
[[ 202 -125  -75   98   28 -108   28 -334  113 -108 -213  194  152   73
   -10 -192   80 -105  -33   92  259  381  -97  264 -199  133  137    1
   -83   20  133  155  -32  170  211  135  -98 -161   24  137  103 -103
   138]
 [ -45 -175 -236   37  107 -107   20 -297  -27 -148 -213  342  357  -75
   -28 -203  192  234 -105   26  242  491 -154  278 -186  163  396  -13
    18  -93  358  241 -335  148  272   10  182 -204   99  202  -14   -5
    70]
 [  48 -110 -186  -81  -17  -27  -45   33   -1   95  -44  187  132  -51
    54 -117  190  177  -74   60  216  209 -102  257 -154  -48  232   -7
  -131 -151  296   90 -163   16  277   40   57  -47  298 -153  -18   27
   117]
 [-211 -396 -311  255  437 -111  170 -265   10 -132 -414  198  279 -116
   258 -322  231  351 -157  186  386  342 -122  -42  -26  -85  453  -57
  -108   -7  385  278 -131  168  336 -136  467 -152 -142  238  -71  -65
    88]
 [ 166 -434  -43 -135  149 -267  105 -524  122  205 -231 -185 -377  188
   433 -270  136 -193 -351  326  425  150  -29  179 -172 -366  186  186
  -394  144 -270 -208  475  330  528  -31  -75  -42    3   56   60 -134
   277]
 [   3  254  -99   33   77   14  -16  206  -53  352  163 -141 -275  302
  -111  106 -213 -231  192  -78  -36 -246  -35 -120 -148   24 -402   63
  -233 -105 -103 -218  263 -270  -17   78 -320   73   59 -325  149 -181
     9]
 [  25   54 -145 -102  -49  -16    1  -97  -59 -126   95  360  254    6
  -294   17  -17  174  118 -127   45  387 -133  247 -202  408  190  -29
    80 -184  204  146 -432  -14    8   80   -5 -215  202  144  -53  -38
   -17]
 [-329 -135 -307  368  572  -84  184  144  -19 -106 -307  170  347  -75
   160 -176  184  325   43   91  207  184 -132 -251   97  103  245  -67
   -88  -89  491  314 -116  -17  114  -78  528 -139 -130   55  -85  -56
  -115]
 [-176 -442 -129  157  582 -183  340   46   91 -168 -213   25  112   33
   258 -158   55  261  -21  218  358  268 -120 -302  162  132  313  -31
  -275  -49  141  223   46  144  103  -49  577 -281 -137  258 -198 -138
   -65]
 [ 138 -137  -67 -237  -34  -75   45  -22   92   78   55  139 -136  -99
   193  -58  261  111  -87  181  155  127   -3  277  -68  -73  268   60
  -106  -62   42  -44  -30  154  258   14   62    9  335 -149 -153   52
   139]
 [ 121 -219 -126 -277 -106  -52   28 -250   33   24   40  225  -75 -113
    91  -99  198  210 -130  123  208  262  -31  365 -180  -48  383   30
   -41  -71   38  -21 -201  180  296  -35   38  -55  297   41 -142   30
   210]
 [ -49  -14 -346  319   67  247  -13  -23   16  106 -193  254   37 -246
    59 -175  127  307  137   71  164 -135   37  -10 -111 -298  111 -208
    50  -25  374  166 -180 -185  163 -155   43  216  -52 -162    3  -62
   262]
 [-101 -207 -179  -40  237 -143  154 -245   17 -175 -134  280  173 -122
   112 -138  231  276  -86  120  179  393  -85  151  -63  173  437   25
    31  -42  190  161 -243  219  210  -62  333 -187   76  225 -182    6
    19]
 [-422   95 -371  266  494  -89  102 -260 -155  162 -240   20  -58   47
   166 -133   95  117  -41   37   15  -70  -35 -191 -111 -111   37   94
     6   48  117  -69  121  -33  229 -240  159   75 -266    3   43 -113
   -10]
 [ 118  -58  -20  341  287   58  221  215  168  -82  -58    1  -35  160
   -87   -2 -253  -81  348   61  179  -22  -44 -351   68  225 -220 -159
  -212  -22   19  170  133 -164 -217  118   33 -122 -213   50   14 -275
     1]
 [ 124 -123  -94   15   44 -135   35 -270   57 -169 -148  272  266   43
   -96 -145   85   17  -27   26  227  491 -142  282 -183  282  230    5
   -41  -67  206  198 -206  162  169  130   12 -246  104  191   36  -63
    48]
 [ 162   72 -159 -215 -297   90 -134    0  -27  127  157  302   40  -98
  -153   -3  115  153   43  -47   65  144  -45  417 -260   23  154  -32
    17 -183  205    8 -328  -74  171   60 -186   32  413 -203  -18   44
   175]
 [ 100   58   33  -51  122  -88  157  -98   42   51  170  -62 -270  332
  -178  110 -322 -229  206  -36   25   51  -53 -112 -120  324 -238   64
  -172  -29 -333 -146  167  -57 -122  105 -219 -161  -76  114   34 -260
   -19]
 [-176 -251 -148 -131  318 -157  202   76  -15 -133   14  196  183  -48
    83  -41  146  364  -39   78  184  353 -134   -1   43  269  409   24
  -106 -170  196  148 -251  122  109  -32  469 -266  174  162 -259    0
  -100]
 [ -10   79 -213   71   43   19  -46 -178  -51  332  -58  -49 -266  125
    73  -95  -10 -107  -13   39   88 -163    3   59 -233 -263 -141   58
  -145   13  -30 -187  214 -104  253  -67 -262  166   -1 -225  148 -127
   193]
 [-179  212 -358 -183 -152  151 -141   55 -227  174  195  385  141 -163
  -238   48  109  411   74 -187  -83   72  -69  288 -267   59  207  -33
   159 -267  350    3 -544 -219  135 -112  -20   77  358 -188  -77   82
    72]
 [  72  348  -15   19  102  -34   71  257  133 -141  109  311  115 -149
   -42  116  273   -8  250   36 -188  110   22  150   62  425   30   17
   195  -73  210  122 -154   54 -127  141   78  -17  261 -204 -154   83
  -146]
 [ 126  -64 -174 -144 -172  112   -9 -161   14   52   86  276  -90 -150
   -51  -47   78  222   49   36  116   99    2  272 -196  -60  220  -73
    46  -87   82    5 -278  -17  158  -54  -81   56  214  -27  -95  -17
   234]
 [ 463  262  169  107  -76   87   62  358  325   85  136   -1 -323   26
    55  104   52 -379  350  172  -32 -252  122   24   67   79 -367  -53
  -107   41 -101  -39  334  -61 -162  256 -320  160  174 -437    3  -91
    92]
 [ 170   23  -31  172  134 -140   58 -422   96  102 -189  -82 -217  299
    40 -131 -116 -423   11   97  156   71  -28   48 -221   17 -224  103
  -180  138 -212 -119  393   89  169   99 -348  -39 -203   49  227 -238
   135]
 [ 148  221    4 -164  -66   21   39   25   15  274  297  -99 -482  251
  -128  168 -235 -250  214  -39  -87 -221   39  -12 -162   90 -335   81
  -141  -41 -363 -310  226 -155  -74   55 -396   71   90 -198   32 -183
    79]
 [-185  126 -134  189  482 -236  127  -20   19   95 -197  -64  -46  137
   257  -86  204 -164  -31  135   14   14  -46 -112   18   71  -59  174
  -124   56   74  -50  339  106  176    3  132  -21  -82 -144   41  -58
  -124]
 [ 101  328   92 -324  -31 -128   77   39  -26   78  420   25 -269  330
  -323  280 -259 -266  241 -153 -214   84  -51   79 -153  560 -263  170
   -40 -134 -372 -253   30  -59 -204  171 -308 -177  201  -22  -36 -140
  -147]
 [-509  173 -372 -328  218  -63   12   60 -346  378  273   41 -203   44
    10  122   68  364  -70 -127 -159 -122  -62  -15 -163  -23  141  193
   -19 -230   10 -308 -165 -170  199 -271  157   64  235 -191 -160   32
   -81]
 [-163  373 -135  328  386   58  160  126   -9  158   50  -93 -306  197
   -69  122 -224 -189  369  -35 -182 -370   58 -424   10  146 -449    6
   -16   46 -151 -140  302 -262 -223  -50 -133  116 -306 -152   57 -245
   -84]
 [-426 -111 -253 -533  264 -269   81   57 -305  313  282  -42 -140  176
    85   91   63  327 -243  -67   31  157 -166   53 -123   93  295  285
  -245 -281  -61 -287 -101   14  292 -155  297 -183  365  -52 -205   31
  -145]
 [ -88  137 -206 -221  -15   28  -22  151  -75  166  184  218  -63 -154
    28   61  224  269   31    4  -59  -12   -3  206  -94   15  188   43
    54 -169  173  -68 -228  -58  138  -69   77   87  357 -263 -172   92
    38]
 [ 268  284  141 -337 -126  -53   69   86   98  232  411  -89 -580  210
   -56  249 -110 -346  202   35 -175 -202   87  105  -93  192 -311  157
  -101  -21 -482 -381  292  -18 -103  128 -408   69  256 -265  -65 -105
    30]
 [-139  315  -43  -73  277 -132  131  186  -40  115  224  -31 -196  215
   -83  196  -84 -135  205  -61 -196  -65  -32 -146   -6  372 -219  158
   -51  -91 -157 -179  143  -85 -135   45  -27  -66   60 -135  -63  -98
  -208]
 [ 368 -106  -27  364   53   42   12   27  288  115 -315  -30 -106   16
   265 -241  149 -274   66  277  336  -92   26   52  -45 -313 -153 -100
  -267  117  167  118  399   21  220  164 -198  149  -24 -301  185 -129
   280]
 [ 165  145   15  -63    2 -177   10 -272   15   49   47   20  -90  343
  -199   13 -163 -373   62  -63   32  238 -106  184 -257  341 -195  149
  -118  -16 -190 -117  146   57   50  191 -363 -181   29   65  169 -180
   -11]
 [ -75  169 -264  181   43  240  -20  358  -65  219  111  125  -15   -8
  -173   57 -140  205  308 -105   22 -234  -29 -157  -96  -34 -177 -171
   -72 -191  255   54 -149 -407  -80  -26  -66  129   66 -286   21 -118
    77]
 [ 308 -154   -2  292  110 -125   52 -241  231 -131 -346  109  155  113
    83 -247   81 -274    5  181  341  326  -88  165 -115   86    8  -29
  -185   87  167  224  185  175  191  223 -113 -148  -71   63  180 -148
   140]
 [  65 -133 -170 -219 -100    1  -13  -90  -17   94   63  216  -14  -91
    23  -68  149  228  -61   51  176  187  -55  302 -176  -47  285    4
   -65 -133  136    4 -225   37  254  -21   17  -24  309  -67  -92   24
   175]
 [  84   27 -167 -194 -141  -26  -58 -413  -57  263   50   54 -311   88
    13  -63   18  -70  -96   31   73   12    8  295 -327 -175   31  114
   -60    8 -169 -255   63   36  311  -68 -325   97  130  -75   72  -78
   246]
 [-404  390 -250  103  375   69  140  267 -212  137  254   53 -104  177
  -294  245 -294  142  379 -239 -268 -213  -46 -403  -34  378 -269   10
    60 -170  -22 -113 -112 -366 -291 -120   57  -21 -132  -49  -71 -181
  -230]
 [ -41  199 -223 -145  -90    4 -105 -138 -151  268  126  119 -106  118
  -153   19  -37    3   22 -116  -31   22  -60  225 -303   23  -49   90
   -21 -126   22 -163  -98 -123  171  -20 -268   47  190 -164   89  -53
    91]
 [-143  343  -91  112  302  -18  154  148  -32   50  162   30 -158  174
  -163  171 -171 -104  317  -87 -199 -125   -9 -255   -6  377 -278   43
    27  -47 -115  -90   79 -169 -232   10  -51  -31 -110  -57  -36 -167
  -163]
 [-147  146 -100   -3  242  -35  159   55 -121   93  237  -42 -173  360
  -315  178 -441  -65  285 -182  -57  -11  -96 -289 -121  406 -274   33
  -143 -133 -225 -130   19 -242 -222   15 -112 -185 -126  121   15 -285
  -124]
 [-629   -3 -469    7  499  -73   72   78 -320  393  -19  -74 -108   72
   181  -39   64  392 -116  -34   25 -180  -92 -272  -80 -227  124  128
  -163 -163  178 -183   16 -196  286 -321  334   77  -28 -164  -74  -47
   -60]
 [ 135 -313 -149  -87  -10  -72   15 -223   70   40 -152  165   39  -69
   181 -223  223  148 -178  177  351  280  -72  299 -160 -164  346    5
  -168  -46  178   81  -72  168  379    4   73  -62  210    0  -35   -7
   228]
 [ -52  322 -100  222  228   88  137   79    8   80  120   12 -241  168
  -195  141 -270 -141  389  -75 -149 -234   35 -293  -46  251 -369  -38
    26   -7 -149  -87  120 -239 -253    0 -186   50 -209  -64   28 -237
   -51]
 [ 502  288  116  -40 -320  165  -37  206  250   67  225  166 -256  -39
  -119  117   20 -267  332   66  -62 -142  104  245  -82  124 -257  -88
    15  -17  -73  -33   56  -85 -135  235 -437  155  295 -364   10  -50
   173]
 [-498    8 -456  116  394 -123   14 -355 -292  168 -207  112  136   88
    17 -161   55  262 -150  -84   81  158 -143  -36 -247  -37  197  115
   -14  -81  241  -34 -131  -51  328 -238  178  -54 -144  114   72  -81
   -14]
 [-224  239 -208  -87  230  -37   77   13  -75  280  120  -15 -367  -23
   190   65  165   59   24   74 -158 -271   75  -49  -36 -112  -24  148
    22   -7  -99 -275  164  -37  131 -172   23  208   82 -283 -120   -3
     5]
 [ 214   40  123 -110   76  -83  201  151  153 -232  224  183   25  120
  -225  150 -138  -68  295   -5    8  283  -71   14   26  616  -13  -15
   -45 -119  -93  104 -130   44 -255  223   18 -295  141  143 -151 -124
  -124]
 [ -72  -78 -236  157  204  -26   21 -140  -28  313 -180 -115 -230  134
   209 -172   18  -55  -69  117  213 -149  -23  -69 -155 -342  -74   47
  -255   28   20 -126  304  -73  309  -87  -96  124  -88 -183  134 -148
   182]
 [  37  -73  -94  137  232 -236   24 -292   18  157 -241 -118  -57  330
   116 -180  -23 -317 -128   85  244  174 -125   54 -198  -23 -106  153
  -300   47  -28  -74  370   96  300  102 -172 -111  -94  -15  241 -176
    61]
 [  -2  -16 -152   -7  101  -64   72 -187   34 -132  -83  318  158 -128
    19  -92  224  167    7   69   82  306  -51  229  -94  187  297    2
   108  -44  203  139 -242  151  150   -4  142  -97  124   90 -107   23
    33]
 [   1  310  -74   83  172  -30   85  157  107  -65   30  231   14 -135
    57   56  271  -13  193   76 -163    9   41   80   50  254   10   35
   157  -20  175   62  -36   49  -47   59   79   55  139 -210 -125   48
   -90]
 [ 397  -33  252  -36  121 -241  215 -247  289  -35   15 -167 -424  333
   111    7 -113 -579   89  218  123  101   23   28  -39  248 -246  156
  -240  171 -503 -173  555  258  -11  235 -299 -142  -76   75   47 -232
    47]
 [ 123  180  -24  -28  -10  194  120  480   91   59  334  130 -205  -36
  -174  214 -143  113  429  -27  -76 -216   46 -146   60  220 -177 -144
   -26 -165  -13    4 -125 -271 -293   63  -35   52  184 -233 -178 -102
     9]
 [-389  299 -440  364  292   72  -46 -160 -248  154 -158  171  165   92
  -209  -70 -105  134  152 -202  -62  -34  -92 -142 -248   67 -124  -27
   108  -79  305   39 -158 -284   78 -151  -59   57 -243  -17  180 -152
   -24]
 [  43  197  -77   42  137   85  105  398  141   88  114  124 -190 -203
   189   88  259  102  224  162  -83 -250  109  -45  136  -17  -15  -39
    28  -44  126   -7   51  -67  -42   -6  117  196  206 -400 -203   48
    14]
 [ -82 -164 -201  147  301  -83   79 -143   -2  322 -199 -199 -297  172
   304 -183   19  -76 -115  178  257 -153  -19 -140 -109 -367  -63   75
  -330   54  -54 -155  417  -19  330  -98  -27   97 -122 -150  107 -166
   172]
 [ 372   46   91 -223 -190 -132  -18 -289  125  208  104  -70 -411  242
    36   -9  -28 -419  -37  107   93   42   12  321 -249  -15 -160  162
  -194   59 -354 -278  336  132  198  156 -479   13  187 -145  118 -120
   191]
 [   2  -84   12 -302  244 -296  153  -50   65  210   80 -164 -397  147
   369    6  215 -144 -177  232   78   10    0   85    7  -41   91  272
  -262   15 -268 -292  397  243  278    3   73  -26  227 -176 -130   -6
   -16]
 [  38   36 -112 -185    8  -37   14  181   44   58  107  219   19 -158
   108   11  304  189   10   91   34  104  -22  239  -25   62  232   36
   -12 -143  210   28 -158   54  155   30  140   16  392 -239 -172  107
    25]
 [ 279  217   49 -127 -113   -5  -15   53   96  318  213 -133 -466  247
   -15  108 -112 -377  145   43  -27 -229   48   95 -155  -22 -364  105
  -205   -6 -306 -297  368  -91   26  140 -473  126  168 -344  103 -141
   122]
 [ 309 -145  190  297  381 -226  277 -136  329  -34 -227 -261 -314  362
   234 -112 -135 -565  117  281  266   27   -4 -247   73  121 -316   77
  -380  213 -334  -30  703  178   -1  224 -144 -138 -300   58  128 -311
    32]
 [-355   -3 -274 -147  347 -136   75  112 -166  353   62 -103 -214   82
   257  -10  148  185 -134   61   38 -133  -51 -103  -42 -173   93  183
  -214 -120   32 -227  160  -50  282 -175  218   59  141 -250  -99   -3
   -40]
 [-223 -199 -199 -302  186   -8  177  306  -88   20  253  193   14 -126
    23   85   89  552   53   22   93  132  -88  -51   59  159  388  -29
   -94 -278  155   45 -378  -55   33 -120  463 -150  320    3 -364   32
   -56]
 [-277 -162 -357  452  491   14  141  -22    7  -79 -401  205  285 -176
   208 -259  222  336   23  139  246  108  -72 -193   39  -99  256 -124
   -22   -9  496  308 -109  -15  192 -148  437  -12 -209   46  -45  -66
    33]
 [ 435 -134  198  -12    9  -78  209  -40  295 -215   63   87 -119  141
   -71   18 -133 -250  226  145  192  257  -24   59    0  386  -57  -47
  -157   18 -211  102  108  146 -139  259 -127 -235   45  159  -59 -189
    61]
 [  43   72 -124  -30   67   13   51  107   92   42   11  207  -53 -210
   180  -32  324  146   55  151   16   -2   44  165    7  -28  178    2
    46  -39  191   38  -69   58  133  -19  123  107  242 -242 -156   79
    70]
 [ 485  -68  231  148   86  -81  210  125  386 -242  -39   65  -58  111
    12   -7  -31 -342  276  205  189  188   -4    0   95  371 -139  -73
  -181   56  -88  182  230  145 -173  327  -85 -192   23   17  -26 -166
    18]
 [ 110 -202  -67 -266   16  -91   97  -57  107   -3   40  184 -108 -176
   253  -76  321  205 -114  223  170  190    8  279  -20  -37  395   50
   -67  -54   50   -7  -92  232  259  -23  197  -24  334  -73 -236   76
   127]]

[  36 -101 -182   18 -170  -31   39   -9  -44  -39 -320   37 -102   21
   58 -169  170  -51 -128   33  -92  -20 -191  195    0   54   33  155
  200  107   37  237  -69  -57]	22
[  48  -22 -113 -226 -381  -60 -173  -69  213  144  245  130  135   46
  243  -68  103 -237   30 -143  -43  -54  262  -62  253 -118   42  244
   89   68  -90   24 -175  207]	13
[ -65  -87   68 -100   23   -5 -223  -22   62  232  223   98  182  -94
  -84  -79  -43 -155   39   22  186 -143  184 -176   60  145 -249  -97
  149  -88  -25   31  -70  -92]	35
[ 167   71 -112 -261 -382   -5  -29  -55  234  -41   40  -32 -162  172
  516   84  135  -26  -88 -287    2 -236   -3  116   75   -9  181  226
 -162  272   39 -230 -110   25]	59
[  62 -385   39   55 -304  -52  127  -61  345  210  142   49  216 -105
   26  -98  424  -40  -38   37  151  -77   73 -177   38   13   29 -144
 -164  -27  -41 -270 -164   72]	64
[ -47   -4  -79 -172 -178   55  -82   15 -105   98  -92  -22  -43  -17
  283   -9   82 -137   66 -128  -36 -137 -144   27  -71   -6  -77  222
  166  217  -18  160  -86 -161]	28
[ 123   50 -430 -139  -94  130  -54  -14  -16  135  -19   67 -152  101
  254   46  169 -202   10 -173    9 -240   62  109  136    9   42 -102
  121  215   52  158 -170 -210]	65
[ 230 -124 -316   79 -100 -103  -50 -168  119  237 -216  299   64   60
 -451 -295  213 -129 -196  225   13  226   90  -61  235  250 -212  -30
  366 -182  -28  574 -113   22]	1
[-580 -630  615  164   29  148  111  241 -106    2  402 -103  516 -581
  234 -140  214  -69  384   32  155  -57 -220 -222 -486 -314  137  -81
  -85  -49 -142 -578   -6  211]	33
[ -44 -136  -87  -71    0  108 -145  -29  -28  298  247  211  250 -137
  -71 -101  122 -265  186    4   89   76  143 -245   44  -23 -157  -62
  274  -68 -126  261 -125   39]	43
[-146 -270 -202  -63 -481 -144  -68   15   68  216   27   31  251 -110
  136 -216  284 -335   62   24 -205  -83  172   12  263 -273   -5  268
  250   92 -117  173 -264  113]	42
[ 158 -363  -42  252  123   71  144 -108  158  168  -17  309  189 -125
 -452 -247  352   19  -80  240  219  295  -62 -206  -71  232  -46 -349
  117 -271  -46  176  -34  127]	70
[ -52   88 -157 -288 -286  -39 -320  -35   37  140  269  176  154   33
  219 -102  -70 -352  108 -145 -123   -7  306  -34  291 -161  -35  356
  311   48 -122  254 -160  218]	40
[  86 -166 -183  -25 -523 -369  -79 -117  233  143 -355   22   38   91
 -165 -313  189 -118 -332  190 -154  -74  111  132  357  127 -184  328
  236   -7   18  301 -182  -24]	15
[ 288    0 -288  -21  -27  -57 -126 -175  182  222  -65  302    6  129
 -354 -184   98 -107 -199  122  111  112  189  -89  254  315 -205 -113
  257 -166   10  418  -89  -12]	0
[ 107  -26  -72   -2   23   57    3  -34   15  -95 -135  129 -112   47
   28 -108   66   25 -113  -15   53   38 -157  112  -77  158   73   27
  110   15   46  107   11   33]	2
[ -26   17   42 -192 -182   49  -50   38   28  -47    1  -90 -110   23
  439   64   41  -19   -3 -209   41 -266 -140   97 -108    9   68  166
  -62  245   42 -202  -46 -106]	63
[   7   62   46 -128 -105 -184 -289  -73   73   17  -51  138   37   54
 -143 -224 -193  -93 -178   79    5    0  132   46  177  216 -211  263
  286 -118    9  244   -9   71]	6
[-101 -212  264   17  -22  -33  -86   31  234 -122  318   86  165 -114
   84 -132  -25    9  -50  -16  167  -87  129   -3  -18   24  153  -67
 -112 -139   15 -430   11  290]	37
[ 117   80 -295 -170 -343   30  -31  -42   -4 -138 -108  177 -100  133
  359 -116  139 -165   -4 -184 -252  163  -82  218  116 -192  290  461
  231  189  -73  304 -106  308]	36
[-110 -236  -16  -67 -338 -115  -51    3   92  207  -24  -52  160 -103
  105 -129  214 -173   -6   28  -20 -188   46  -43   90  -49 -126  137
  105   91  -39    8 -172  -89]	17
[   1  -88  111   81  355  162  -29   27  -75  -52  -18   96  -67  -78
 -108  -61  -38   93  -54   39  270  -60 -185   10 -258  303  -61 -300
   58  -84   95  -52   90 -144]	10
[ -61 -101  -48 -163 -342  -77 -155  -26  109  155  154   80  184  -43
  170 -117  108 -236   52  -68  -59  -51  165  -67  169 -122  -31  255
  163   51  -96   82 -156  137]	48
[ 119   50 -138 -117 -343 -197  -57  -57  114 -125 -387  -41 -230  184
  159 -147   33   18 -308  -20 -122 -160 -111  311  140  161   12  355
  104  159  103  123  -62  -65]	62
[-159 -361  218  184  140   42   12   41    7   15  114  148  260 -255
 -214 -241  113  -28   42  166  153  120  -75 -111 -172   62   -9 -160
  126 -216  -46  -52   19  170]	53
[  89   39  219 -194  -26  124  -69  -50   78    2  152   99   -1    6
  242   39   -3   64   49 -177  186   47 -165 -149 -223  148   -1  145
  -43   57  -36 -104   53   78]	49
[ 125    7 -176 -110 -276 -166 -166 -102  178   42  -71  163    1  121
  -44 -202   24 -133 -195   28  -68   10  176   90  284  101  -45  236
  213  -39   -6  241 -110  143]	54
[ 114  -46   94 -101  -15   30  -16  -39  150   98  -51  -75 -120   42
  128   68   81  110 -133  -75  272 -305 -119  -45 -137  328 -155 -151
 -156  110  114 -237  -13 -319]	61
[ 126   85 -168 -180   11  204  -84  -29    9   44  166  167  -75   65
  268   61   63 -116   89 -216   88  -27   -5  -24  -33   21   96  -13
   67  119  -16   57  -56   23]	19
[ 169  141 -143 -226  -47  168 -105  -44  119  -27  229  142 -125  134
  376  104   20  -71   28 -285  108 -101   62   28   19   31  176    5
  -48  140   19 -105  -48   80]	51
[ 227   28  -56 -100 -144   -6 -115 -137  288  -85  235  360   71  118
   14 -161   32  -59  -91  -69   33  282  191  -37  172   45  206  162
   83 -152  -72   68  -25  518]	67
[  41  -92   62 -161 -209  -32 -125  -60  222  166  219   71  130   -9
  128  -38   91  -94   -8  -78  134 -124  155 -147   83   73  -78   45
  -30    8  -33 -135 -100   44]	24
[  77   21   20 -193  -89   23 -187  -51  214  115  287   87   49   42
  164   24  -15  -92  -19 -136  188 -191  214 -102  105  120  -52  -51
  -43    8   10 -183  -70    9]	52
